Each row has a class, written as a number after it.
[-275  -31  136   11   30 -213 -120   76 -108  181 -187  130   10 -206
   30  118 -250  -63   75 -257   83  126  165  -24   86  311  263 -280
 -202 -316   75  -11 -210  -90  329  183  -44  115  157  300 -393   36]	6
[ 513  349  197 -155  -99   11  319    2 -261 -624 -163  516  133 -329
   -8  -13  271 -131  -70  113 -454  296  117  266 -174 -504 -576  -24
    1  -45  308  163   82  109 -255  -11 -139 -108 -264 -125  452  138]	0
[   6 -254   53  320  315  -89  132 -276  149   55 -216   68  266 -311
 -130 -197 -105 -297  -15   75 -112  143  260  -60  225  171  258   50
 -144  411 -312  -67  -74 -300 -138  -77  566 -383 -396 -227  173 -240]	6
[-477  -59  291  -38 -263  -38  282  268  304  -46  -91 -100   33 -248
  320 -151   12  -70   26   96  -39   65  -91  -90  -31    4  317  -27
 -193  183 -116  248  -67    2   53    2  120  150 -389  429  159  118]	4
[-252  -34  108   -1   24 -261 -123   15 -140  230 -204  104  -19 -171
   27  101 -275  -18   41 -305   34  102  139   -8   -4  324  289 -227
 -257 -266   99 -113 -196  -78  357  170 -134  -22  203  258 -361  -37]	3
[-128 -223  -67  153  299  100  209  -91 -363  171  -85  -50  -54 -353
 -346 -231   74  -85  -55  256  -49  394   55  210  170  128 -185  155
 -135  193 -168    4  114   13 -465   91  531 -598  -18  226   58 -184]	1
[ 571  356  254 -134  -31   -3  194   42 -373 -589 -179  580  188 -278
   15   68  274 -169  -60  228 -449  334  139  332 -151 -353 -547  -22
    3 -110  320  215   48   73 -273  -62  -81  -75 -443 -184  406  188]	2
[ 726  -96 -344  175  350  229 -189 -775 -175   68 -166  332  190   22
 -336  -49  -26  -68 -312 -194  -41  255  -65  -16  208  174 -121  260
   57  133    7 -293  -38 -121   27  -58   85 -588  194  222  375 -120]	2
[ 602  371  232 -202  -60  -56  145   63 -344 -499 -171  477   78 -225
  -32   45  196 -104  -76  198 -563  308  145  281 -228 -355 -498  -59
   -7 -107  409   82   50   90 -210   -4 -156 -224 -397 -201  448  168]	3
[ 449 -105  -33   53   45  246  142 -426 -235   10 -265   -7  220 -294
  -61  -16 -154  -75  -59 -118  303  455 -118  -59  277  518  117  304
   49  194 -125  145 -109  -68 -176  267  454   47 -323  329  319  136]	8
[  33 -125  462 -188  134   57  239 -347  -71  426 -292 -155   69 -389
  117   35  152 -145 -145  -53  144  370   40  252 -253  514  -79  303
 -465  307 -206 -227 -164  -54 -169  139  801 -406 -579  202  349  -38]	4
[ 247 -184  467  -72  -40  -85  149   50  -60  402 -342   72  197 -304
   12  -47 -390 -192  -19    4  -39  221  149  -54  109  490   69 -176
 -176  399 -231 -263 -219 -250  136  331  123 -306 -662  -60  287 -259]	8
[ 395  241  142  -91  -61  -32  357   80 -332 -556 -142  555  103 -347
  -46  -18  343 -153 -109  196 -490  339  199  311 -112 -519 -608  -54
   61  -40  250  158   57   34 -322  -30  -37 -111 -274 -249  406  122]	1
[ 481  353  233 -132 -103   34  199   71 -287 -610 -202  516  115 -354
   -7   53  236 -222  -60  121 -425  311  189  154 -116 -471 -403  -37
   31  -61  274  208   60   13 -304  -29 -139  -31 -380 -153  371  200]	6
[-318  -52  -42   17   54 -223 -208   82 -146  117 -152  110  -19 -125
   13  108 -171  -94   60 -273   19  134  227   -2   69  267  278 -207
 -195 -297   85   14 -228  -94  336  117  -27  130  206  288 -335    8]	5
[ 525  306  339 -116  -74   13  214   92 -297 -573 -185  543  157 -279
   19    7  243 -147  -64  175 -438  348  133  240  -29 -411 -530  -44
   18  -68  274  249  105   87 -311   42  -23   -8 -378 -147  341  192]	8
[-340 -131  442 -120 -144  -53  228  324  300    0 -121  -54   52 -306
  307 -264    6  -88  -21  300 -248  227  -75   16   52  167  224   15
 -156  106  -91  276  -28  -76   30  -51  204  -89 -500  334  136  115]	1
[ 265 -317 -137 -172  339  156  -30 -522  -20  506  -15   80   22  -30
   -7 -118   -1  115 -229 -261  -98  361   28 -211  321  344  176  230
  -62 -141  103 -198   80  117  111   99  399 -406  531  386   33   -8]	4
[ 458  280  312  -69  -35  -36  245   90 -308 -670 -147  539  148 -395
  -27  -23  267 -171  -45  251 -559  347  150  254  -33 -503 -603  -39
    4   16  235  213   91   18 -317  -59  -22 -175 -251 -259  329   85]	5
[ 439  314  198 -177 -114  -41  252  142 -271 -617 -156  423  111 -373
   -2   12  271 -144  -39  198 -482  264  172  271 -112 -458 -511  -45
   37  -74  292  220   73   49 -269  -86  -99  -84 -278 -325  358  175]	0
[ 175 -363  488 -146   11  160  241 -184  247   51  -97  119  193 -516
  -64    5    0 -121 -162  -67 -295  335  -54 -231  332  -64   -6 -124
 -102  250    3  -46   10 -413  108  -10  265 -507  -94 -162    4    7]	6
[-448 -121  147  -67 -245  -12  400  257  328  -88 -113  -76   76 -376
  327 -183   32  -14   72  141 -129   97   46   40 -158   92  274  -17
 -143  227 -107  201 -215    1   38  -21   96  203 -268  428  130  143]	6
[ 556  359  279 -181  -78  -73  214   50 -342 -666 -141  451   36 -319
  -36    1  310 -135  -82  204 -639  345   70  246 -120 -470 -545  -46
    0  -15  333  129   81   35 -261  -30 -113 -235 -280 -375  413   89]	8
[-175   25   76  -30   87 -238 -207  -17 -189  236 -174  181  -12 -189
   15  126 -249  -47   51 -282   47  131  170   31  -45  358  228 -204
 -256 -334  196 -111 -217   29  366  147 -124  -23  187  282 -325   55]	4
[ 300  -25  567  -98  165  244 -255 -106  359  454 -376  -28  251  196
  155   42 -370   28 -196 -192  -63  184   39 -253  107  401  477   34
 -430  -40  139   83   63 -237   -9  236  603 -496 -659  575  110  -13]	0
[ 183   22   67   50  360  139  106 -114 -137  -63 -144 -205   19 -240
 -314 -195   21  -95   84  323  -20  437  -50  159  365  376  -33  254
  118  112 -307  115   94 -203 -250   49  516 -124   53  -21  143   46]	3
[-169    2   89   34   45 -261 -210   22 -145  124 -212  151  -18 -142
    6  139 -287  -71   39 -319  -40  140  154  -27   -2  293  317 -211
 -254 -258  125  -64 -211  -78  336  157 -125  -26  134  287 -312  -51]	1
[-189  -19    5   54  120 -265 -183    7 -187  147 -204  174   -7 -158
  -34  130 -252  -63   92 -293   30  100  217   10   33  337  272 -206
 -245 -297  126  -95 -246  -58  366  112  -52   47  212  238 -334  -49]	1
[-379  -91  296  -40 -224  -77  412  255  277  -97 -132   25  103 -357
  346 -182   73  -70   23  146 -124  161  -32   62 -164   37  137   -2
 -187  252  -82  205 -141   64  -29  -40  102   51 -403  421  197   43]	6
[ -61 -282  434   37  149  -18  383   51   87  269 -168 -236  -14 -330
 -104  -81   81  -81  -54   -8 -118  181  166  -55  156  -14 -130 -129
  113   32 -106  -65   72 -160 -238  -17  518 -639 -198 -186  -57  -77]	0
[-400  -68  294    2 -216  -55  384  221  369  -60 -175  -87  137 -364
  353 -181    0 -115   76  138   36    4   -7  -45   -5  162  330  -16
 -201  188 -218  202 -153  -58   14   18  128  202 -367  360   85   71]	8
[-191   -5   28   32   79 -239 -286   24 -134  188 -183  226   -4 -117
    2  132 -282  -44   49 -229  -33  130  168   -2   49  354  282 -241
 -281 -310  131  -73 -253  -80  370  166  -88   -1  167  330 -343  -31]	2
[-290  -68   57   24   66 -238 -184   88  -96  207 -214  131   -7 -181
   11   99 -257  -40   69 -264   25  116  202  -36   59  325  301 -218
 -250 -213  112  -71 -231  -55  368  144  -72   45  232  331 -363   -3]	2
[-337  -31  391  -67 -216  -32  284  329  115  -21 -140  -34   50 -276
  305 -173   25  -69   37  246 -201  235  -79   49  -68  180  184   -5
 -191  121  -37  230 -126   -2   72  -21  148  172 -497  446  139   89]	6
[-200  -23  118    3    6 -225 -181   37 -192  111 -135  105  -10 -181
   43   86 -206  -67   50 -266   21  148  122  -35   51  293  216 -231
 -186 -224  112  -36 -200  -15  327  172 -113   30  197  221 -327    4]	5
[-190   15  143   62  109 -271 -243   30 -153  160 -200  217   -6 -127
    5  112 -289  -71   69 -268  -29  169  150  -17   61  344  278 -266
 -281 -337  112  -45 -208 -110  347  153  -28  -32  112  275 -362  -79]	6
[ 430  323  139 -146  -28  -74  233   77 -277 -520 -156  518   73 -296
  -19   54  296 -115  -64  115 -441  262  224  297 -220 -419 -547  -37
    8 -112  281  148   23   60 -276  -56  -72  -93 -285 -313  358  136]	5
[-345 -125  373    3 -262   15  436  225  233  -82 -129 -155  155 -412
  329 -179  -77  -21   32  169  -23   37  -84    6  -34  110  272  -57
 -147  317  -85  229 -137   37   22   51   90  101 -385  301   66  150]	6
[-208  -37   99   47   53 -222 -230   71 -143  263 -194  131  -24  -93
  -16  118 -282  -65   19 -311   47  135  170  -38   82  312  332 -242
 -184 -289  108  -75 -164  -39  357  172 -106   60  149  269 -321   46]	0
[ 412  291  296  -90 -156  -16  320  100 -263 -628 -197  484  152 -329
   -7   42  242 -147  -55  175 -448  223  101  199 -130 -588 -478  -74
  -10   85  273  179  128   45 -337   17 -169  -78 -343 -267  357  105]	7
[ 438  352  154 -135  -67  -84  174   60 -280 -518 -138  560   84 -283
  -10   37  310 -160  -94  147 -500  270  194  333 -237 -446 -596  -43
   35 -138  294  151   50   70 -266  -84 -150 -199 -293 -305  385  136]	2
[-312  -11   16   46   89 -257 -207   88 -151  188 -193  145   -6 -176
   20  114 -199  -78   85 -256   56  132  227    7   44  338  251 -247
 -254 -344  104   -7 -228  -43  285  167  -54   23  155  317 -353  -34]	0
[-432  -25  359  -22 -155   27  222  215  228 -108  -97   21  123 -329
  375 -216  -84 -129   24  135  -35  113  -31  -79  -82  158  333   30
 -222   78  -44  379  -85   -8   24  -31  112   29 -507  537   39  151]	3
[-448  -79  264    7 -220  -46  257  307  183 -106  -99  -11   30 -326
  250 -123   18 -141   10   86 -214  128    9   14 -118    0  230  -31
 -192  165  -61  294  -83  -68   63  -29  102   46 -412  243  169  136]	4
[-274 -345 -710  284  234 -249  374  -34   26  -13  -56 -201   31 -234
 -433   14  483   32  143  146   77   -4  192  410   98 -105 -244   77
    4  391 -307 -134  -47  -92 -440   -9  128 -242  327 -414  186 -379]	0
[-300 -123  324  -56 -181   -6  223  214  130  -80  -77  -59   95 -238
  376 -199  -12 -122   25   90 -117  175  -16  -69  -72  176  298   21
 -162  175  -74  248  -81   27  111  -27   94  151 -449  502  154  131]	6
[-381 -142  361   34 -218  -12  276  283  190 -118  -88   -4   81 -261
  339 -247   69 -119  -21  178 -257  242  -36  -22  -67   23  169  -57
 -135  272  -91  241 -105   -5    2   30  164   75 -421  354  151   98]	4
[ 495  292  125 -129  -70    2  212   33 -357 -642 -143  466   75 -329
  -73  -31  340 -118 -119  182 -607  346  125  287 -144 -515 -625  -16
    4  -31  344  190   66   34 -307 -115  -28 -302 -259 -297  409   94]	3
[-340  -74  320  -13 -189  -26  323  234  240 -124  -55   24   46 -229
  274 -219   24  -83   11  178 -158  119 -101   64  -28  -22  231  -11
 -106  168 -110  247  -39    0   19  -42   51   27 -409  226  161   85]	7
[ 553  300   96 -128   11  -29  145   50 -357 -562 -142  556   92 -248
  -33    8  391 -164  -96  175 -531  319  224  266 -102 -384 -578   36
   65 -170  339  174   31   88 -256 -122  -35  -53 -190 -239  353  146]	4
[ 386 -163  634 -363   34 -173 -186  -40   58  342 -150 -355   24 -120
  155  237 -124  -57   11  -46  -44  192 -187 -147  133  354   46   28
 -270  300   24 -183  199   31  129  266  143 -591 -525 -229  448   25]	2
[ 292  -34   80  -95  109  164   80  -27  -36  139 -263 -117  210 -507
  -27   54 -108 -181  -48   81  121   63  359 -194  243  355  165 -259
   83 -390  225  168 -200  -76 -207  170  306 -436 -425  243 -121  361]	3
[-225  -72   71   31   69 -263  -76   90 -177  197 -204   67  -30 -214
  -50   69 -227  -22   70 -236  -31  122  204   37   81  319  234 -238
 -199 -299  109  -72 -193  -99  338  134  -60  -25  225  188 -373   -9]	3
[ 474  387  212 -114  -59  -57  264   83 -347 -623 -181  519   75 -329
  -59  -19  334 -182  -45  188 -512  338  169  246 -225 -450 -604  -72
   22  -47  295  132   33   53 -297  -62 -105  -96 -352 -202  404   77]	6
[-300 -121  395   40 -220  -62  327  178  163 -224 -186   74  211 -443
  348 -170  -51 -155   69   90 -163  162    0  -25 -134  115  174  -35
 -220  343  -36  240 -191   11   86   -6   81   31 -480  399  167   41]	7
[ 218 -226  232  123  122   77  244 -267  -29  -50 -346  -99  353 -433
 -102  113   45 -188   25 -209  -65  187  273 -146 -132   56  -50   54
   55  345  223 -101  -75  -66  -54  -66  197 -127 -203   20    5  141]	0
[-181   45  116   34   93 -270 -344   76 -174  137 -192  198  -32  -84
  -15  130 -276 -100   21 -282  -49  127  223  -46   51  291  304 -244
 -236 -317  146  -38 -209  -93  359  124  -81  -19  102  285 -358  -23]	7
[-271  -87  479  -11 -165  -70  226  322  205 -180 -156   33  121 -422
  282 -228  -84 -101   17  221 -285  153   -5   31  -55  172  138  -26
 -231  197  -65  295 -149 -133   75  -90  142 -128 -478  293   24   17]	7
[-216  -43   47   23   43 -279 -113    6 -118  120 -205   95   -2 -178
  -20  126 -221  -60   80 -304   13   62  172   38   60  244  277 -239
 -226 -234   99 -102 -200  -75  379  154 -129   20  261  138 -298   -8]	3
[-229   -9  107   31   60 -228 -217   42 -164  147 -154  173  -34 -147
  -28  108 -231  -47   42 -236  -61  162  151  -28   17  230  223 -245
 -217 -269  127  -70 -159  -53  283  148  -97  -52  217  323 -364  -26]	7
[ 518  392  246 -178  -88   -8  269    7 -304 -603 -192  536   68 -268
  -55   10  225 -123  -50   98 -487  305   93  265 -201 -487 -523  -38
  -37  -76  320  136  109   82 -238   13 -129  -90 -321 -133  445  147]	8
[-293  -14   15   78   59 -311 -252   34 -186  183 -204  122  -35  -91
  -11  148 -235  -49   17 -346  -44  180  193   20    9  267  342 -238
 -253 -249  149  -53 -203  -43  338  165  -52  -20  169  273 -284    4]	3
[-453  -87  317   70 -201  -83  365  310  283 -102 -148  -87   63 -367
  299 -232   11  -57   11  131 -207   96    5  -37  -95   70  277  -60
 -213  183  -76  245 -128  -67   41  -44  137  -38 -366  428   69   62]	7
[-138    5  126  -35   74 -209 -219    7 -154  139 -154  154  -31 -160
   23   89 -230  -47   34 -275    4  159  153  -25   73  312  253 -219
 -237 -300  136  -74 -218  -58  359  169  -68  -20  205  295 -335   22]	4
[-412  -77  395  -79 -180  -39  209  248  237   50 -120  -73   71 -251
  299 -149  -71  -78   37  135   30  118  -88  -67    3  133  337   50
 -179  143  -79  231   14    3   98  -17   50  145 -459  457  118  208]	3
[ 443  326  142 -100  -64    7  256   92 -300 -509 -190  548  106 -286
  -54   23  251 -137 -107  141 -442  274  169  264 -103 -460 -451  -55
   -1 -142  339  184   63   21 -248  -61  -79  -77 -285 -214  348  166]	6
[ 199  -79 -320   29  210  -22   17 -114  204  237 -201 -144    8  -46
 -162   41 -167  -13   60  -77  137  -70   10   39   24   94   69  220
 -142  105   22  -84  130  273 -158  103   28 -389   29   78  304  -62]	3
[-318  -44   -6   33   29 -286 -163  104  -84  246 -204   68  -65 -119
   21  115 -249  -29   19 -311   -7  107  212  -31   13  294  372 -233
 -217 -313  144  -65 -235  -61  327  175  -69   32  177  278 -372  -14]	1
[ 467  294  207  -68  -82  -15  364  107 -298 -527 -193  545  176 -379
  -21    7  290 -150  -85  265 -488  347  178  319 -141 -444 -558  -47
   18  -20  300  191   52   98 -382    2  -41  -98 -390 -129  418  158]	6
[-135 -356  -32   31  -51  114  864  -69   66   21  -86 -465  236 -453
   88  -39  251  128  185   10  203  -31  224  207 -249   57 -303  -84
   19  473 -186  -34 -131  173 -384  256  540  -42  -33   57  229   63]	4
[ 400  -35  576 -203  191  162  -20   41 -181   13 -168  326  136 -504
  -61    3   18 -267 -136  326 -291  528   84  210  471   95 -139  -79
 -217 -105   75  218   21  -95 -145   46  559 -623 -680  -17  328  290]	4
[-307  -60  298   62 -122  -63  216  215  223 -186 -114   81   65 -250
  286 -260   52 -111  -48  153 -282  184   27  -39  -32   17  169  -26
 -147  210 -116  253 -130  -71  -50  -63  207  -98 -446  363  160  -20]	8
[ 548  358  249 -155  -69  -13  319   12 -366 -614 -175  537  140 -375
  -27   21  249 -140  -32  181 -462  301  147  348 -210 -425 -585  -39
    4  -95  320  146   65   75 -253  -26 -142 -117 -339 -226  399  185]	7
[-170  -14  113    4   31 -242 -156    9 -137  197 -223   76   -3 -203
    5  128 -282  -39   56 -291   38   64  142   -7    5  329  255 -227
 -229 -286  143  -92 -174  -46  339  181 -133  -72  174  206 -303   12]	0
[ 899  323  310  -24  239  215   38 -523 -257 -284 -324  105  180 -145
  -54  -74    7 -161  -52  -54   28  322 -128  -29 -148  435 -386  313
  -55  137   69  -63  -75   45 -105   29  513 -244 -386  186  553    9]	8
[ 479  319  139 -221  -53  -24  266   64 -280 -428 -162  509   40 -258
   -3   53  348  -62  -87  141 -486  257  182  338 -236 -368 -493  -17
   22 -204  331   86    9   98 -228  -86 -111  -69 -208 -246  361  195]	4
[ 632  382  175  -60  -97   -2   86   10 -322 -539 -193  564   99 -106
  -22   27  159 -149  -99   65 -516  281  127  247 -161 -402 -390   10
  -16 -124  322  124   61   47 -157  -23 -147  -55 -365 -105  472  149]	4
[ 499  296   72 -171  -62  -15  252    5 -269 -609 -125  540   77 -322
  -31   61  373  -84  -92  157 -580  327  198  357 -201 -495 -624   -7
   75 -102  315   87  -21   17 -243 -113 -128  -62 -117 -276  347  186]	8
[-185    9  -11   71   64 -232 -259   38 -172  204 -171  198  -37  -85
   12  105 -230  -79   13 -248  -49  151  166  -26   47  348  350 -262
 -217 -374  134  -59 -242  -77  333  153  -98  -46  118  292 -268   -5]	5
